Below are the code and all the weights of a small trained network. Each question names an input and a class and asks about switching units off, where a switched-off unit gives its printed mean instead of its output.

import numpy as np


def w(rows, s, z=0):
    codes = np.array(rows[::2]) - 128.0
    scale = np.full(codes.shape[1], s)
    scale[-1] = z or s
    return codes * scale


def norm(h):
    return h / np.sqrt((h * h).mean(-1, keepdims=True) + 1e-5)


def f(y):
    return y / 2 * (1 + np.tanh(0.7978845608 * (y + 0.044715 * y**3)))


def log_softmax(a):
    a = a - a.max(-1, keepdims=True)
    return a - np.log(np.exp(a).sum(-1, keepdims=True))


def net(x, mask):
    res = np.array(x, float).reshape(1, 3) / 4 @ E
    u = 0
    for l in range(3):
        y = f(norm(res) @ A[l][:, :-1].T + A[l][:, -1])
        res = res + np.where(mask[u : u + 14], y, B[l][:, -1]) @ B[l][:, :-1]
        u += 14
    return log_softmax(norm(res)[-1] @ U[:, :-1].T + U[:, -1])


A, B = {}, {}
E = w([
[202,39,201],'x0',
[253,76,39],'x1',
[4,25,113],'x2',
],0.0055)
A[0] = w([
[110,203,139,60],'0.n1',
[92,136,65,99],'0.n2',
[192,135,50,114],'0.n3',
[46,203,117,126],'0.n4',
[136,170,125,59],'0.n5',
[159,173,126,137],'0.n6',
[102,115,118,62],'0.n7',
[110,93,165,98],'0.n8',
[93,41,205,165],'0.n9',
[103,195,166,70],'0.n10',
[129,140,142,111],'0.n11',
[150,124,203,40],'0.n12',
[68,246,152,2],'0.n13',
[189,146,140,65],'0.n14',
],0.014,0.0036)
B[0] = w([
[138,115,226,171],'0.n1',
[107,135,49,159],'0.n2',
[138,157,107,198],'0.n3',
[1,154,134,235],'0.n4',
[132,143,153,131],'0.n5',
[174,136,132,159],'0.n6',
[132,125,112,125],'0.n7',
[132,72,117,156],'0.n8',
[130,37,122,254],'0.n9',
[101,93,215,181],'0.n10',
[161,111,138,128],'0.n11',
[92,124,89,154],'0.n12',
[78,184,251,228],'0.n13',
[186,158,130,150],'0.n14',
],0.0098,0.0063)
A[1] = w([
[89,154,137,34],'1.n1',
[228,188,145,29],'1.n2',
[90,60,128,31],'1.n3',
[114,132,144,37],'1.n4',
[84,148,114,66],'1.n5',
[136,104,83,85],'1.n6',
[156,96,63,91],'1.n7',
[106,147,148,2],'1.n8',
[160,3,189,21],'1.n9',
[60,184,91,73],'1.n10',
[60,93,121,108],'1.n11',
[154,90,184,174],'1.n12',
[103,146,120,41],'1.n13',
[89,138,155,77],'1.n14',
],0.011,0.0027)
B[1] = w([
[85,132,112,132],'1.n1',
[222,185,106,181],'1.n2',
[208,75,88,185],'1.n3',
[116,148,122,114],'1.n4',
[3,176,95,133],'1.n5',
[103,117,178,144],'1.n6',
[100,165,239,177],'1.n7',
[92,175,122,116],'1.n8',
[68,48,133,254],'1.n9',
[84,105,68,165],'1.n10',
[129,64,57,205],'1.n11',
[213,90,51,197],'1.n12',
[120,123,118,113],'1.n13',
[131,53,150,156],'1.n14',
],0.0064,0.0042)
A[2] = w([
[80,142,40,80],'2.n1',
[71,148,46,120],'2.n2',
[93,160,230,152],'2.n3',
[194,153,115,103],'2.n4',
[139,145,132,138],'2.n5',
[6,88,165,173],'2.n6',
[165,63,200,164],'2.n7',
[163,132,40,128],'2.n8',
[88,123,57,116],'2.n9',
[72,38,128,197],'2.n10',
[163,201,131,89],'2.n11',
[98,185,196,148],'2.n12',
[220,188,159,3],'2.n13',
[82,195,146,41],'2.n14',
],0.014,0.0046)
B[2] = w([
[81,176,156,147],'2.n1',
[90,198,167,154],'2.n2',
[155,103,245,187],'2.n3',
[189,178,110,145],'2.n4',
[154,130,123,129],'2.n5',
[175,83,128,245],'2.n6',
[96,114,52,186],'2.n7',
[136,208,206,154],'2.n8',
[125,170,111,149],'2.n9',
[178,93,58,232],'2.n10',
[161,90,116,146],'2.n11',
[154,116,203,175],'2.n12',
[160,140,113,156],'2.n13',
[146,162,143,147],'2.n14',
],0.011)
U = w([
[103,48,169,112],'0',
[130,136,134,29],'1',
[216,179,99,205],'2',
[153,35,52,172],'3',
[127,137,117,2],'4',
[88,252,117,106],'5',
[37,132,69,143],'6',
[103,151,235,178],'7',
],0.029,0.013)

Each question gives the input, the list of numbers given to net, and the class t.
The units are the neurons (one row each of A and B). Each row of codes is followed by its name. A weight is (code - 128) times the scale printed after its matrix; where a second scale follows, it is the last column's (A, B and U).
mask holds one flag per neuron, layer by layer. A switched-off neuron (its flag False) gives its mean, the last column of its row in B, instead of its output. The means were averaged over made-up inputs and are rounded, as every weight is.
A unit's drop is (log p(t) with every unit on - log p(t) with that unit switched off) / (log p(t) with every unit on - log p(t) with every unit switched off).
The circuit of an input: a set's keep is (log p(t) with only the set's units on - log p(t) with every unit switched off) / (log p(t) with every unit on - log p(t) with every unit switched off). Starting from the 12 units with the biggest drops (on a tie, the unit counted first), units are removed one at a time, each time the one whose removal leaves the highest keep (on an exact tie, the one counted first), for as long as the keep stays at least 0.8.
units of the circuit, in order: the units of the circuit, biggest drop first
most important unit: the unit with the biggest drop
top k neurons: the k neurons with the biggest drops, biggest first
top k neurons in layer l: the k neurons of layer l with the biggest drops, biggest first
drop when u is switched off: that unit's drop, to one decimal
input [-6,-3,4], class 7: most important unit	0.n13
input [7,-5,-6], class 3: units of the circuit, in order	[2.n7, 0.n13]
input [-3,-3,7], class 6: top 2 neurons	[0.n4, 2.n2]
input [0,-8,6], class 3: top 2 neurons	[0.n9, 2.n10]
input [2,-7,0], class 0: top 2 neurons	[0.n9, 0.n13]
input [2,6,2], class 2: top 4 neurons in layer 0	[0.n4, 0.n9, 0.n3, 0.n10]
input [7,-6,-8], class 2: top 2 neurons	[0.n4, 0.n13]
input [-8,-4,5], class 7: top 2 neurons	[0.n13, 2.n7]
input [-2,0,1], class 6: top 2 neurons	[0.n2, 1.n10]
input [-4,-5,8], class 6: top 2 neurons in layer 2	[2.n2, 2.n1]
input [-1,5,1], class 2: drop when 0.n4 is switched off	1.3
input [-6,2,1], class 5: drop when 1.n4 is switched off	0.0
input [-4,0,-6], class 7: drop when 0.n13 is switched off	0.1
input [-8,-1,2], class 7: units of the circuit, in order	[0.n13]
input [6,7,0], class 2: drop when 0.n9 is switched off	0.5
input [-4,-1,2], class 7: top 2 neurons in layer 0	[0.n13, 0.n9]
